Moves between items:
z836 τ z824
z836 ε z610
z677 τ z986
z677 ε z49
z610 τ z633
z610 ε z836
z521 τ z550
z521 ε z146
z633 τ z181
z633 ε z664
z535 τ z449
z535 ε z97
z73 τ z940
z73 ε z746
z354 τ z654
z354 ε z942
z746 τ z677
z746 ε z73
z181 τ z521
z181 ε z786
z383 τ z280
z383 ε z675
z125 τ z24
z125 ε z908
z675 τ z378
z675 ε z383
z290 τ z969
z290 ε z259
z49 τ z73
z49 ε z677
z344 τ z653
z344 ε z708
z261 τ z49
z261 ε z986
z449 τ z344
z449 ε z64
z857 τ z610
z857 ε z824
z526 τ z397
z526 ε z967
z146 τ z786
z146 ε z521
z421 τ z261
z421 ε z825
z550 τ z846
z550 ε z474
z168 τ z746
z168 ε z940
z969 τ z421
z969 ε z874
z259 τ z526
z259 ε z290
z825 τ z874
z825 ε z421
z874 τ z259
z874 ε z969
z708 τ z64
z708 ε z344
z908 τ z857
z908 ε z125
z93 τ z675
z93 ε z280
z397 τ z908
z397 ε z24
z846 τ z383
z846 ε z378
z280 τ z535
z280 ε z93
z940 τ z278
z940 ε z168
z664 τ z836
z664 ε z633
z653 τ z942
z653 ε z654
z986 τ z825
z986 ε z261
z786 τ z664
z786 ε z181
z97 τ z93
z97 ε z535
z278 τ z354
z278 ε z767
z474 τ z146
z474 ε z550
z24 τ z967
z24 ε z397
z64 τ z97
z64 ε z449
z967 τ z290
z967 ε z526
z654 τ z708
z654 ε z653
z378 τ z474
z378 ε z846
z942 τ z767
z942 ε z354
z767 τ z168
z767 ε z278
z824 τ z125
z824 ε z857

In the rows, 140 means zero.

The rows follow the links: the fewer symbols apart two items are, the more alike their rows tend to be.

Each row is also shifted at random along 5 hidden directions that mean nothing.

Row, then item:
[ 116  182  195  169  104  118  143  161  143  125  106  109  143  153  182  160  117  176  134  130  130  170  114  129  132  146  120  182  182] | z610
[ 163  126  120  142  182  150  162  130  106  191  188  114  199  103  160  156  157  112  150  161  181  165  137  140  147  157  173  145   95] | z654
[ 156  111  123  197  149  130  132  109  100  155  185  165   97  228  160  143  180  176  149  188  138   82  209  172  171  182  100  136  151] | z383
[ 169  158  109  140  204   92  122  175  143  165  139  123  190  163  186  247  155  119  207  124  172  121  143   92  151  144  161  122   58] | z259
[ 143  152  172  231  158  197  200  159   91  155  213  102  171  170  184  166  182  145  163  139  106  156  184  139  157  177  113  184  140] | z64
[ 148  135  113  116  126   98  120  100  133  190  218  181  220  131  113  118  117  151  165  191  201  168  132  152  153  143  150  185  148] | z278
[ 109  117  161  125  130  149  117  121  143  177   90  135  104  110  157   72  149  140   87  136  140  126  109  192  176  128  181  122  176] | z521
[ 124  148  172   75   75   80  112  145  208  120   95  149  127  128  101  140   82  158  153  135  127  147  126  118  149   97  148  141  180] | z261
[ 144   73  126  151  153  148  179   96  156  202  193  142  159  145  138  173  196  160  161  143  127   78  189  171  207  147  192  133  139] | z825
[ 166  165  144  141  187  122  157  178  134  141   93   88  150   97  185  175  126  137  199  120  144  194  148  117  141  123  155  159   98] | z397
[ 193  148  105  125  177  165  159  128   93  106  146  167   86   99  102   67  122  138  173  164  147  214  205  175  114  117  133  136  119] | z535
[ 175  118   74  123  154  127  106   96  104  144  139  162  123  130  136  100  149  137  129  189  196  137  143  172  115  151  138  104  122] | z836
[ 119  143  149  140  118  165  124  160  186  148  171  201  188  174   93  153  164  141  147  102  123   94   84  124  185  116  159  164  153] | z49
[ 138  157  119  122  103  126   99  133  174  162  220  222  193  154   90  112  139  129  188  169  157  158  126  156  194  139  166  162  136] | z986
[ 113  181  185  113  106  134  127  145  130  136  110  131   94  136  130   62   86  140  105  120  142  186  110  160  154  107  126  173  181] | z378
[ 116  135  173  146  110  128  118  157  236  123   79  202  124  111  124  142  185  177  222  139   80  153  190  193  229  132  213  128  175] | z677
[ 124  153  142  122  107   71   75  130  151  133   94  163  103  194  150  130  108  161  116  153  169  111   91  159  145  131  119  145  175] | z146
[ 113   96  164  127   73  164  160  123  201  130  140  146  141  123  106  138  152  159  107  137   92  105  150  139  142  133  158  125  201] | z168
[ 152  179  103  125  163  124  105  143  114  168  193  172  222  114  133  136  143   99  173  162  214  197  100  147  155  143  177  162   91] | z354

In each set, the symbols that take the first to the second take the third to the fourth. Give the fourth.
Answers are names.
[ 147  101  108   88  118   48  121   93  131  186  168  148  182  128  149  150   98  155  161  193  213  142  133  139  144  133  146  160  148]
: [ 133  184  195  162  105  131  172  155  106  123  149  105  122  144  177  133  106  161  176  170  119  242  194  151  144  147   98  193  158]
:: [ 174  156  102  161  175  178  139  127   78  122  172  190   81  115   98   39  149  135  166  173  143  218  202  201  157  125  141  148  126]
: z942

[ 119  162  138  127  158  113   61  149  158  146   75  169  120  175  174  146  168  123  118  132  174  103   89  165  184  149  166   97  115]
: [ 111  109  142   88   83  106  108  107  185  154  169  144  180  173  121  181  126  136   94  149  153   57   93   99  127  149  128  108  163]
:: [ 106  175  197  203  109  175  132  170  149  141  123  151  151  184  174  141  169  171  122  116  106  136  110  160  168  162  136  185  188]
: z942

[ 108  139  162  144  143  116   96  146  178  169   47  126  101  167  200  162  170  151  106  132  130   76  101  163  188  149  181  101  148]
: [ 128  153  146   95   94  156  111  156  167  109  171  159  178  126   94  147  101  103   92  124  134  127   71   85   74  134  108  116  144]
:: [ 121  138  147  116   72   75  110  109  168  152  181  201  168  168   91  121  117  180  184  171  159  139  132  148  175  127  140  187  193]
: z378

[ 156  100  117  124  157  111  167  116  100  196  169   87  181   92  174  156  134  136  145  180  193  164  159  136  136  146  153  144  104]
: [ 115  135  200  116  104  115  183  141  112  141  131   63  108  127  170  105   77  145  104  148  134  188  155  128  127  125   95  162  169]
:: [ 125  125  183  150   79  160  175  151  177  111  161  165  134  155   96  125  123  165  141  127   80  138  163  118  150  117  115  157  186]
: z940

[ 178  162   66  126  227  212  109  157  120  131  121  182  146   65  123  102  189   66  116  125  162  167   96  164  116  137  198   74   61]
: [ 160  130  113  133  140  171  169  141  139  110  145  104  146  152  124  190  137  116   90  121  129   88  130   75   45  141   98  110  124]
:: [ 131  122  129  153  122  126  124   94  110  163  134  174   82  161  146   62  149  165  141  191  145  154  182  213  185  151  140  130  177]
: z421

[ 104  155  183  137  103  149  126  126  138  157  127  153  133  127  139   60  117  156   93  150  127  180   97  194  172  144  145  157  200]
: [ 170  160  124  201  199  192  193  174   98  170  241  133  214  166  137  189  175  113  170  104  148  130  129  116  160  162  139  184   90]
:: [ 166  143   94  142  172  202  155  163  106  113  199  141  155  109  116  136  147   84  123  150  143  155  154  118   76  156  119  109   89]
: z146

[  98  161  193  157   87  144  140  137  135  138  115  130  133  136  151   96  133  173  114  141  118  177  111  179  150  137  140  179  210]
: [ 169  119  115  118  156  147  175  126  111  116  153   92  112  131  123  160   97  126  102  144  145  134  154   89   42  139   82  126  126]
:: [ 144  152  151  130  118  172  165  155  147   92  194  134  150  154  114  167  109   94  119  133  111  153  152   77   90  150   80  127  129]
: z654

[ 140  168  120  125  140   90   69  123  134  143   94  177   89  181  157  104  138  147  139  186  175  154  151  188  175  139  144  111  134]
: [ 145  113  108  118  132  108  135  113  146  187  182  166  208  151  122  153  140  158  156  151  179   97  108  143  164  132  167  166  147]
:: [ 128  166  176  107   76  108  130  166  176   95  183  147  138  192  115  167   77  136  154  158  121  145  152   76   97  142   56  154  152]
: z344

[ 128  141  167  101   92  156  144  160  193   83   67  161  116   74   98  117  126  142  138  130   91  169  152  133  114  109  158  124  189]
: [ 178   97   99  137  170  140  182  103   95  132  178   85  111  158  139  158  123  148  109  163  141  104  180  104   61  149   84  119  125]
:: [ 142  109  173  191   91  171  188  140  176   80  106  141  112  136  122  160  162  191  158  138   60  124  211  124  103  149  113  148  195]
: z535

[ 131  166  121  100  101   61   62   98  101  148  170  187  121  207  141   79   92  152  141  228  202  175  138  177  151  150   88  143  152]
: [ 121  173  168  148  114  157  116  141  114  146  158  177  134  175  118   71  122  146   94  126  141  141   77  173  158  129  116  170  196]
:: [ 128  145  177  181  140  158  191  149  114  155  137   78  165  130  177  165  136  172  117  114  115  139  131  107  121  151  120  184  171]
: z125

[ 141  170  126  121  122  111   94  126  153  159  214  220  226  161   87  123  133  138  181  162  186  164   94  149  174  141  155  183  147]
: [ 159  122  132  135  125  147  162  134  131  108  172  100  132  155  147  177  120  125  126  167  129  132  191   85   81  166   80  101  130]
:: [ 145  160  142  153  156  174  169  126   77  156  233  132  188   93  135   75  117  112  167  177  160  266  165  161  139  152  143  185  129]
: z261

[ 136  151  163  220  208  211  200  177  117  153  145   87  166  120  198  181  199  123  151   95  113  156  166  133  163  161  167  147   94]
: [ 173  134   94  155  165  173  154  122   98  124  203  163  147  143  126  129  158  119  134  183  154  158  177  136   83  165  117  112  100]
:: [ 102  146  184  160  131  158  169  149  120  154  146   95  136  171  172  126  118  146   76  101  125  116   94  132  145  139   99  161  169]
: z290

[ 139  104  134  173  138   78  124  119  183  181  126  157  179  193  159  233  195  196  183  144  148   38  143  126  182  154  181  154  143]
: [ 160   97  123  126  160  139  195  116  135  188  172  133  126   81  125  116  141  156  194  163  142  175  202  177  204  119  186  153  132]
:: [ 145  162  135  105  153  128  173  141   99  157  171   71  186  102  160  134   66  101  120  137  183  197   85   93   98  126  116  166  128]
: z421

[ 179  152   77  134  213  172  143  171  109  108  138  131  134  127  131  166  145   90  127  113  155  124  126   99   80  134  127   99   69]
: [ 148  120  100  177  178  118  105  130  155  149   64  170  103  179  161  171  218  167  145  144  144   59  151  183  150  157  173   95  132]
:: [ 139  127  110  135  144  142  114  106  110  176  163  170  142  184  117  114  150  145   71  139  179   74   75  165  133  150  138  128  155]
: z344

[ 140  141  184  178  107  175  173  172  171   76  157  147  117  171  128  176  157  161  183  128   59  154  218  107  114  157   92  137  151]
: [ 123  126  165  137   90  152  149  145  186  138  183  177  165  173   88  151  140  154  132  106  108   85  109  115  163  125  132  167  179]
:: [ 147  148  158  133  130  106  177  129   96  159  157   72  170  140  174  144   76  151  143  161  171  191  135   94   98  131  106  200  143]
: z633

[  99  152  165  118  103  148  119  137  138  165  129  131  137  132  142   75  119  136   75  138  155  160   70  177  150  133  146  148  180]
: [ 131  147  185  162   90  146  203  119   89  153  214  100  178  144  148  104   88  170  104  155  141  197  127  130  108  151   80  220  197]
:: [ 152   86  121  124  175  165  170  117  157  206  174  155  152   79  117  120  171  125  158  137  148  130  157  177  208  118  221  121  119]
: z746

[ 173  147   82  126  158   93   88  129  131  124  104  147  113  153  169  178  141  134  153  190  179  128  167  122   85  161  125   89   84]
: [ 150  140  106  104  163  111  104  146  163  181  199  174  209  164  135  210  153   90  168  146  191  105  100  113  176  146  160  125   83]
:: [ 119  136  185  141   99  110  142  162  224  107   84  163  104  150  121  189  151  191  182  102   78  102  173  133  182  115  161  146  190]
: z653

[ 179  156  123  142  193  174  141  197  144   74   67  152   98   84  112  124  147  109  164  102  114  199  168  124   92  118  143  122  107]
: [ 117  233  202  153  110  162  133  181  100  101  172  149  146  147  135   56   85  119  160  131  126  269  128  142  152  140   93  216  158]
:: [ 164  143  104  113  185  106   91  121  123  142   87  152   85  141  162  126  132  129  137  171  181  140  154  173  153  135  148   93  102]
: z146

